Here is a tiny trained network, its code and every weight. The questions are about switching its units off for an input and a class, where a switched-off unit gives its printed mean instead of its output.

import numpy as np


def w(rows, s, z=0):
    codes = np.array(rows[::2]) - 128.0
    scale = np.full(codes.shape[1], s)
    scale[-1] = z or s
    return codes * scale


def norm(h):
    return h / np.sqrt((h * h).mean(-1, keepdims=True) + 1e-5)


def f(y):
    return y / 2 * (1 + np.tanh(0.7978845608 * (y + 0.044715 * y**3)))


def log_softmax(a):
    a = a - a.max(-1, keepdims=True)
    return a - np.log(np.exp(a).sum(-1, keepdims=True))


def net(x, mask):
    res = np.array(x, float).reshape(1, 2) / 4 @ E
    u = 0
    for l in range(3):
        y = f(norm(res) @ A[l][:, :-1].T + A[l][:, -1])
        res = res + np.where(mask[u : u + 8], y, B[l][:, -1]) @ B[l][:, :-1]
        u += 8
    return log_softmax(norm(res)[-1] @ U[:, :-1].T + U[:, -1])


A, B = {}, {}
E = w([
[156,208,195,25,139,91],'x0',
[154,249,140,195,181,118],'x1',
],0.011)
A[0] = w([
[136,98,96,186,118,158,52],'L0N1',
[87,219,102,126,133,163,6],'L0N2',
[110,119,214,126,199,129,19],'L0N3',
[201,117,254,144,48,70,99],'L0N4',
[194,94,136,169,45,90,155],'L0N5',
[110,73,133,96,120,137,232],'L0N6',
[175,135,135,60,171,136,89],'L0N7',
[53,170,103,46,167,114,86],'L0N8',
],0.0071,0.0018)
B[0] = w([
[48,145,79,81,251,110,221],'L0N1',
[212,111,151,159,91,49,185],'L0N2',
[168,162,102,137,87,104,129],'L0N3',
[98,130,48,146,121,177,194],'L0N4',
[85,116,148,143,161,175,164],'L0N5',
[165,163,197,205,137,118,251],'L0N6',
[86,135,52,151,103,168,194],'L0N7',
[109,132,56,147,115,186,186],'L0N8',
],0.014,0.0024)
A[1] = w([
[121,161,135,62,113,133,8],'L1N1',
[132,76,156,54,101,134,70],'L1N2',
[114,136,119,78,129,124,23],'L1N3',
[124,143,147,147,62,190,69],'L1N4',
[179,85,83,103,75,78,135],'L1N5',
[125,152,128,2,121,134,6],'L1N6',
[118,77,158,56,98,126,73],'L1N7',
[122,126,212,66,188,81,107],'L1N8',
],0.025,0.0024)
B[1] = w([
[15,126,132,149,196,98,210],'L1N1',
[133,161,197,148,76,59,234],'L1N2',
[115,140,113,177,147,154,155],'L1N3',
[153,150,82,166,95,153,250],'L1N4',
[161,121,104,163,85,212,189],'L1N5',
[6,146,91,113,204,129,254],'L1N6',
[237,141,169,83,176,94,236],'L1N7',
[151,159,74,180,71,189,176],'L1N8',
],0.022,0.0061)
A[2] = w([
[134,76,57,136,39,182,23],'L2N1',
[110,2,121,143,162,111,115],'L2N2',
[73,142,159,88,116,167,90],'L2N3',
[49,40,102,107,169,117,104],'L2N4',
[27,28,117,134,137,124,79],'L2N5',
[198,222,192,133,141,77,89],'L2N6',
[182,200,191,151,131,79,77],'L2N7',
[119,143,119,136,147,115,6],'L2N8',
],0.021,0.0019)
B[2] = w([
[207,66,133,188,123,183,189],'L2N1',
[75,181,94,122,185,116,186],'L2N2',
[161,89,50,119,186,125,141],'L2N3',
[53,91,54,152,170,89,224],'L2N4',
[54,198,82,111,199,130,225],'L2N5',
[253,141,156,94,145,25,249],'L2N6',
[197,158,160,22,117,118,232],'L2N7',
[125,115,113,55,82,208,146],'L2N8',
],0.02,0.016)
U = w([
[14,171,70,143,199,88,193],'0',
[215,165,187,79,118,32,208],'1',
[172,89,116,226,64,192,176],'2',
[34,116,254,143,24,113,2],'3',
[72,99,188,109,33,118,17],'4',
],0.014,0.0061)

Each question gives the input, the list of numbers given to net, and the class t.
The units are the neurons (one row each of A and B). Each row of codes is followed by its name. A weight is (code - 128) times the scale printed after its matrix; where a second scale follows, it is the last column's (A, B and U).
mask holds one flag per neuron, layer by layer. A switched-off neuron (its flag False) gives its mean, the last column of its row in B, instead of its output. The means were averaged over made-up inputs and are rounded, as every weight is.
A unit's drop is (log p(t) with every unit on - log p(t) with that unit switched off) / (log p(t) with every unit on - log p(t) with every unit switched off).
The circuit of an input: a set's keep is (log p(t) with only the set's units on - log p(t) with every unit switched off) / (log p(t) with every unit on - log p(t) with every unit switched off). Starting from the 12 units with the biggest drops (on a tie, the unit counted first), units are removed one at a time, each time the one whose removal leaves the highest keep (on an exact tie, the one counted first), for as long as the keep stays at least 0.8.
units of the circuit, in order: the units of the circuit, biggest drop first
unit that matters most: the unit with the biggest drop
top k neurons: the k neurons with the biggest drops, biggest first
k most important neurons of layer l: the k neurons of layer l with the biggest drops, biggest first
drop of u: that unit's drop, to one decimal
input [-7,8], class 1: units of the circuit, in order	(L2N5)
input [-5,6], class 1: top 3 neurons	(L1N6; L1N1; L0N4)
input [5,5], class 0: top 4 neurons	(L0N6; L1N1; L1N7; L1N2)
input [5,-5], class 0: top 3 neurons	(L1N6; L1N1; L0N2)
input [4,-2], class 0: top 2 neurons	(L0N2; L1N6)
input [-3,4], class 1: 3 most important neurons of layer 1	(L1N6; L1N1; L1N5)
input [6,6], class 0: top 2 neurons	(L0N6; L1N1)
input [-3,0], class 2: top 2 neurons	(L0N1; L1N8)
input [8,-7], class 0: top 2 neurons	(L1N6; L1N1)
input [-2,-3], class 2: top 4 neurons	(L1N8; L0N6; L0N7; L0N4)
input [-1,3], class 2: 3 most important neurons of layer 1	(L1N8; L1N7; L1N2)
input [4,-4], class 0: top 2 neurons	(L0N2; L1N6)
input [-3,2], class 2: 3 most important neurons of layer 1	(L1N8; L1N6; L1N1)
input [2,-3], class 2: unit that matters most	L0N6
input [4,2], class 0: top 2 neurons	(L0N6; L1N1)
input [-4,5], class 1: drop of L0N4	0.1
input [-2,-2], class 2: drop of L1N8	1.2
input [6,-5], class 0: drop of L1N6	4.7
input [1,2], class 2: drop of L1N5	0.3
input [-6,8], class 1: unit that matters most	L1N6
